Here is a tiny trained network, its code and every weight. The questions are about switching its units off for an input and a target symbol, where a switched-off unit gives its printed mean instead of its output.

import numpy as np


def w(rows, s, z=0):
    codes = np.array(rows[::2]) - 128.0
    scale = np.full(codes.shape[1], s)
    scale[-1] = z or s
    return codes * scale


def f(y):
    return np.maximum(y, 0)


def softmax(a):
    e = np.exp(a - a.max(-1, keepdims=True))
    return e / e.sum(-1, keepdims=True)


def log_softmax(a):
    a = a - a.max(-1, keepdims=True)
    return a - np.log(np.exp(a).sum(-1, keepdims=True))


def net(x, mask):
    ids = ['αγζθμψω'.index(c) for c in x.split()]
    T = len(ids)
    res = E[ids] + P[:T]
    u = 0
    for l in range(3):
        q, k, v = (res @ M[l].T for M in (Q, K, V))
        z = softmax(np.where(np.tri(T) > 0, q @ k.T / 3**0.5, -1e9)) @ v
        res = res + np.where(mask[u], z, O[l][:, -1]) @ O[l][:, :-1]
        u += 1
        y = f(res @ A[l][:, :-1].T + A[l][:, -1])
        res = res + np.where(mask[u : u + 8], y, B[l][:, -1]) @ B[l][:, :-1]
        u += 8
    return log_softmax(res[-1] @ U[:, :-1].T + U[:, -1])


Q, K, V, O, A, B = {}, {}, {}, {}, {}, {}
E = w([
[124,136,4],'α',
[127,194,132],'γ',
[202,145,133],'ζ',
[135,131,103],'θ',
[118,177,127],'μ',
[155,153,138],'ψ',
[96,130,119],'ω',
],0.023)
P = w([
[176,130,65],'0',
[124,155,173],'1',
[137,79,117],'2',
[158,150,81],'3',
[128,138,187],'4',
[127,87,124],'5',
[120,190,109],'6',
[139,128,187],'7',
[148,66,112],'8',
[163,157,74],'9',
[144,121,183],'10',
[168,51,99],'11',
[64,250,137],'12',
],0.011)
Q[0] = w([
[48,87,135],'0.h1',
[126,85,3],'0.h1',
[136,159,2],'0.h1',
],0.0092)
K[0] = w([
[58,68,143],'0.h1',
[196,96,244],'0.h1',
[240,205,254],'0.h1',
],0.0054)
V[0] = w([
[164,199,89],'0.h1',
[214,254,125],'0.h1',
[145,176,25],'0.h1',
],0.0082)
O[0] = w([
[136,3,148,208],'0.h1',
[122,184,116,254],'0.h1',
[176,115,99,211],'0.h1',
],0.012,0.0086)
A[0] = w([
[114,154,88,185],'0.n1',
[249,118,123,183],'0.n2',
[117,156,95,105],'0.n3',
[135,174,113,1],'0.n4',
[96,177,59,125],'0.n5',
[60,143,124,55],'0.n6',
[36,54,128,120],'0.n7',
[177,118,132,180],'0.n8',
],0.016,0.0038)
B[0] = w([
[138,110,59,177],'0.n1',
[38,128,171,250],'0.n2',
[198,118,197,158],'0.n3',
[150,158,45,142],'0.n4',
[180,95,227,192],'0.n5',
[178,20,65,133],'0.n6',
[183,75,15,135],'0.n7',
[204,253,164,179],'0.n8',
],0.0062,0.014)
Q[1] = w([
[16,71,207],'1.h1',
[168,254,198],'1.h1',
[153,42,202],'1.h1',
],0.0047)
K[1] = w([
[164,254,29],'1.h1',
[167,90,117],'1.h1',
[156,147,229],'1.h1',
],0.0052)
V[1] = w([
[207,183,103],'1.h1',
[45,46,34],'1.h1',
[253,231,115],'1.h1',
],0.006)
O[1] = w([
[149,119,134,201],'1.h1',
[253,224,69,26],'1.h1',
[248,237,60,254],'1.h1',
],0.0045,0.006)
A[1] = w([
[189,70,119,161],'1.n1',
[111,89,93,254],'1.n2',
[134,170,206,111],'1.n3',
[138,127,157,11],'1.n4',
[133,154,83,150],'1.n5',
[119,165,104,232],'1.n6',
[112,72,250,194],'1.n7',
[89,109,200,44],'1.n8',
],0.016,0.0061)
B[1] = w([
[203,100,115,221],'1.n1',
[144,167,2,194],'1.n2',
[205,95,95,255],'1.n3',
[116,67,205,131],'1.n4',
[85,118,76,189],'1.n5',
[91,194,157,239],'1.n6',
[178,131,82,196],'1.n7',
[116,108,3,141],'1.n8',
],0.0098,0.0073)
Q[2] = w([
[191,254,58],'2.h1',
[133,185,80],'2.h1',
[199,116,155],'2.h1',
],0.006)
K[2] = w([
[81,120,129],'2.h1',
[97,117,72],'2.h1',
[254,31,42],'2.h1',
],0.0093)
V[2] = w([
[101,131,152],'2.h1',
[116,2,154],'2.h1',
[165,121,113],'2.h1',
],0.0043)
O[2] = w([
[224,179,124,16],'2.h1',
[191,26,7,3],'2.h1',
[218,198,254,240],'2.h1',
],0.0066,0.0041)
A[2] = w([
[141,53,102,1],'2.n1',
[219,7,148,30],'2.n2',
[159,169,118,71],'2.n3',
[140,115,126,188],'2.n4',
[105,143,85,140],'2.n5',
[34,193,104,179],'2.n6',
[170,12,66,180],'2.n7',
[81,193,224,156],'2.n8',
],0.014,0.0079)
B[2] = w([
[35,50,2,146],'2.n1',
[76,157,125,203],'2.n2',
[84,113,39,212],'2.n3',
[142,189,133,178],'2.n4',
[158,195,112,156],'2.n5',
[34,95,127,178],'2.n6',
[144,96,205,244],'2.n7',
[149,52,152,228],'2.n8',
],0.014,0.011)
U = w([
[243,99,254,193],'α',
[112,27,82,132],'γ',
[162,162,63,73],'ζ',
[28,104,133,193],'θ',
[116,41,241,135],'μ',
[203,53,25,2],'ψ',
[55,141,35,105],'ω',
],0.012,0.0059)

Each question gives the input, a string of symbols that net reads in full, and the target symbol t.
The units are the heads (3 rows each of Q, K, V and O) and the neurons (one row each of A and B). Each row of codes is followed by its name. A weight is (code - 128) times the scale printed after its matrix; where a second scale follows, it is the last column's (O, A, B and U).
mask holds one flag per unit, layer by layer, with each layer's heads first. A switched-off unit (its flag False) gives its mean, the last column of its rows in O or B, instead of its output. The means were averaged over made-up inputs and are rounded, as every weight is.
A unit's drop is (log p(t) with every unit on - log p(t) with that unit switched off) / (log p(t) with every unit on - log p(t) with every unit switched off).
The circuit of an input: a set's keep is (log p(t) with only the set's units on - log p(t) with every unit switched off) / (log p(t) with every unit on - log p(t) with every unit switched off). Starting from the 12 units with the biggest drops (on a tie, the unit counted first), units are removed one at a time, each time the one whose removal leaves the highest keep (on an exact tie, the one counted first), for as long as the keep stays at least 0.8.
units of the circuit, in order: the units of the circuit, biggest drop first
unit that matters most: the unit with the biggest drop
top k neurons: the k neurons with the biggest drops, biggest first
k most important neurons of layer l: the k neurons of layer l with the biggest drops, biggest first
drop of u: that unit's drop, to one decimal
input μ μ θ μ ζ μ ψ ω, target ω: top 4 neurons : 0.n5; 1.n3; 0.n3; 2.n8
input θ ω μ ψ, target μ: top 2 neurons : 1.n2; 0.n5
input μ γ θ α α, target α: top 2 neurons : 0.n5; 2.n7
input ψ θ γ, target μ: units of the circuit, in order : 1.n2; 2.n8; 1.n1
input θ α μ, target θ: top 3 neurons : 0.n5; 1.n3; 2.n6
input γ μ ψ ω α ζ α ψ ω, target ψ: top neuron : 1.n2
input θ ψ ζ γ γ α μ ζ ω θ μ ζ, target ζ: 2 most important neurons of layer 1 : 1.n3; 1.n7
input ω μ ζ ζ μ γ θ μ ψ γ θ, target θ: units of the circuit, in order : 0.n5; 1.n3
input γ ω ω θ ω θ γ γ μ, target θ: units of the circuit, in order : 0.n5; 1.n3; 1.n1
input α γ α ψ, target μ: top 2 neurons : 0.n2; 1.n2
input ω μ ω, target ψ: top 4 neurons : 0.n2; 1.n2; 0.n7; 2.n1
input ω ζ γ ψ α, target α: 3 most important neurons of layer 0 : 0.n5; 0.n3; 0.n8
input ψ θ θ ζ ψ, target ζ: 2 most important neurons of layer 0 : 0.n5; 0.n1
input ψ θ μ ω, target ζ: units of the circuit, in order : 0.n2; 2.n8; 2.n6
input ω θ ζ γ θ μ μ α θ μ θ θ, target ω: unit that matters most : 0.n5
input ω ψ ω θ ψ μ θ μ α, target γ: 4 most important neurons of layer 0 : 0.n5; 0.n3; 0.n8; 0.n1
input θ α θ μ γ ω θ ζ θ α ζ θ, target ω: top 2 neurons : 1.n3; 0.n5
input μ γ μ γ ζ μ ζ, target γ: top 3 neurons : 0.n5; 2.n7; 2.n8
input ψ ω γ α ω, target α: 3 most important neurons of layer 0 : 0.n2; 0.n8; 0.n7
input ω θ ζ, target ζ: top 4 neurons : 0.n5; 0.n8; 1.n7; 1.n3
input ψ ψ θ α θ ω ζ α θ ψ μ γ, target μ: unit that matters most : 1.n2
input ω θ μ ζ θ, target θ: top 3 neurons : 0.n5; 0.n3; 2.n7
input γ θ ζ θ ω, target ω: top 2 neurons : 0.n5; 1.n3
input ψ ζ ζ α θ ζ ζ μ ζ α ω, target α: top 2 neurons : 2.n7; 1.n3
input α ζ ω ω ω ψ α θ ζ ζ ζ ζ θ, target α: top 2 neurons : 0.n5; 0.n3
input γ θ μ ζ μ α ω, target ζ: 4 most important neurons of layer 1 : 1.n3; 1.n2; 1.n1; 1.n6
input ζ γ ψ γ θ α, target γ: drop of 2.n7 : 5.0
